Below are the code and all the weights of a small trained network. Each question names an input and a class and asks about switching units off, where a switched-off unit gives its printed mean instead of its output.

import numpy as np


def w(rows, s, z=0):
    codes = np.array(rows[::2]) - 128.0
    scale = np.full(codes.shape[1], s)
    scale[-1] = z or s
    return codes * scale


def f(y):
    return np.maximum(y, 0)


def log_softmax(a):
    a = a - a.max(-1, keepdims=True)
    return a - np.log(np.exp(a).sum(-1, keepdims=True))


def net(x, mask):
    res = np.array(x, float).reshape(1, 8) / 4 @ E
    y = f(res @ A[0][:, :-1].T + A[0][:, -1])
    res = res + np.where(mask, y, B[0][:, -1]) @ B[0][:, :-1]
    return log_softmax(res[-1] @ U[:, :-1].T + U[:, -1])


A, B = {}, {}
E = w([
[127,128,129,131,126],'x0',
[78,253,158,103,58],'x1',
[200,182,190,80,233],'x2',
[106,140,196,249,153],'x3',
[129,131,129,133,127],'x4',
[30,117,121,100,190],'x5',
[124,125,134,126,126],'x6',
[126,123,135,124,122],'x7',
],0.0078)
A[0] = w([
[161,155,172,112,166,187],'neuron 1',
[49,124,136,97,186,139],'neuron 2',
[91,90,102,154,78,32],'neuron 3',
[203,142,130,151,92,252],'neuron 4',
[156,33,85,149,173,32],'neuron 5',
[139,112,105,61,115,189],'neuron 6',
[165,147,165,83,189,40],'neuron 7',
[108,141,205,248,154,158],'neuron 8',
[145,154,150,102,181,51],'neuron 9',
[62,128,110,111,171,254],'neuron 10',
[139,80,107,161,155,109],'neuron 11',
[127,128,127,128,129,120],'neuron 12',
[78,77,80,153,49,57],'neuron 13',
[82,219,117,130,79,12],'neuron 14',
],0.011,0.0067)
B[0] = w([
[70,120,93,171,124,212],'neuron 1',
[188,104,168,177,78,191],'neuron 2',
[102,204,106,179,200,169],'neuron 3',
[107,58,175,189,82,255],'neuron 4',
[123,223,254,58,153,198],'neuron 5',
[184,126,63,107,126,221],'neuron 6',
[75,185,99,198,184,174],'neuron 7',
[215,132,31,24,132,252],'neuron 8',
[95,176,101,191,159,159],'neuron 9',
[168,47,151,179,34,237],'neuron 10',
[105,141,163,81,133,179],'neuron 11',
[119,129,119,134,127,128],'neuron 12',
[99,203,100,177,201,213],'neuron 13',
[118,162,235,52,173,180],'neuron 14',
],0.0087,0.0082)
U = w([
[78,196,86,191,215,39],'0',
[118,179,251,30,165,58],'1',
[125,103,121,124,118,254],'2',
[181,126,32,39,131,55],'3',
[126,103,137,130,120,214],'4',
[110,97,138,140,117,198],'5',
[137,82,178,185,81,31],'6',
[118,109,132,124,123,187],'7',
],0.013,0.007)

Each question gives the input, the list of numbers given to net, and the class t.
The units are the neurons (one row each of A and B). Each row of codes is followed by its name. A weight is (code - 128) times the scale printed after its matrix; where a second scale follows, it is the last column's (A, B and U).
mask holds one flag per neuron, in row order. A switched-off neuron (its flag False) gives its mean, the last column of its row in B, instead of its output. The means were averaged over made-up inputs and are rounded, as every weight is.
A unit's drop is (log p(t) with every unit on - log p(t) with that unit switched off) / (log p(t) with every unit on - log p(t) with every unit switched off).
The circuit of an input: a set's keep is (log p(t) with only the set's units on - log p(t) with every unit switched off) / (log p(t) with every unit on - log p(t) with every unit switched off). Starting from the 12 units with the biggest drops (on a tie, the unit counted first), units are removed one at a time, each time the one whose removal leaves the highest keep (on an exact tie, the one counted first), for as long as the keep stays at least 0.8.
units of the circuit, in order: the units of the circuit, biggest drop first
most important unit: the unit with the biggest drop
top k neurons: the k neurons with the biggest drops, biggest first
drop when u is switched off: that unit's drop, to one decimal
input [4,5,5,3,6,6,-4,4], class 2: units of the circuit, in order => neuron 10; neuron 5
input [7,5,-8,-5,0,8,3,0], class 0: top 3 neurons => neuron 13; neuron 3; neuron 4
input [-2,-2,4,-5,-3,6,1,-4], class 6: top 4 neurons => neuron 8; neuron 10; neuron 2; neuron 13
input [8,-8,0,2,2,8,2,-1], class 1: units of the circuit, in order => neuron 5
input [5,7,-1,7,1,-1,-7,-4], class 1: top 2 neurons => neuron 14; neuron 6
input [-3,-4,-7,0,5,-4,3,-5], class 0: units of the circuit, in order => neuron 13; neuron 3
input [-1,-4,-7,-2,-4,-7,-5,-5], class 0: units of the circuit, in order => neuron 13; neuron 3
input [2,1,-8,5,4,-7,3,-6], class 0: top 3 neurons => neuron 13; neuron 3; neuron 10
input [6,7,7,-7,-3,-1,7,-1], class 0: units of the circuit, in order => neuron 7; neuron 1
input [-6,-7,-8,-1,-3,-8,-1,0], class 0: top 3 neurons => neuron 13; neuron 3; neuron 10
input [4,-4,0,-4,0,-8,1,-3], class 6: top 3 neurons => neuron 4; neuron 8; neuron 13
input [-1,8,8,5,-4,-5,5,-5], class 0: top 2 neurons => neuron 1; neuron 7
input [6,7,-7,0,3,4,1,4], class 0: top 4 neurons => neuron 13; neuron 3; neuron 5; neuron 4
input [-8,-1,0,-6,-3,8,7,-2], class 6: units of the circuit, in order => neuron 10; neuron 2
input [-7,5,4,7,4,2,7,-3], class 3: most important unit => neuron 8
input [1,8,-8,-1,-6,-2,4,7], class 0: top 3 neurons => neuron 13; neuron 3; neuron 5
input [-3,4,6,-3,-6,8,5,-8], class 4: top 2 neurons => neuron 10; neuron 2
input [-8,4,5,-2,-3,-4,8,-3], class 5: units of the circuit, in order => neuron 8; neuron 5
input [6,-5,-6,5,3,-4,2,-5], class 0: units of the circuit, in order => neuron 13; neuron 10
input [-4,-7,-4,-4,-5,-4,1,3], class 1: top neuron => neuron 5
input [-2,8,-3,-8,-4,-4,-8,-7], class 1: drop when neuron 8 is switched off => 0.5
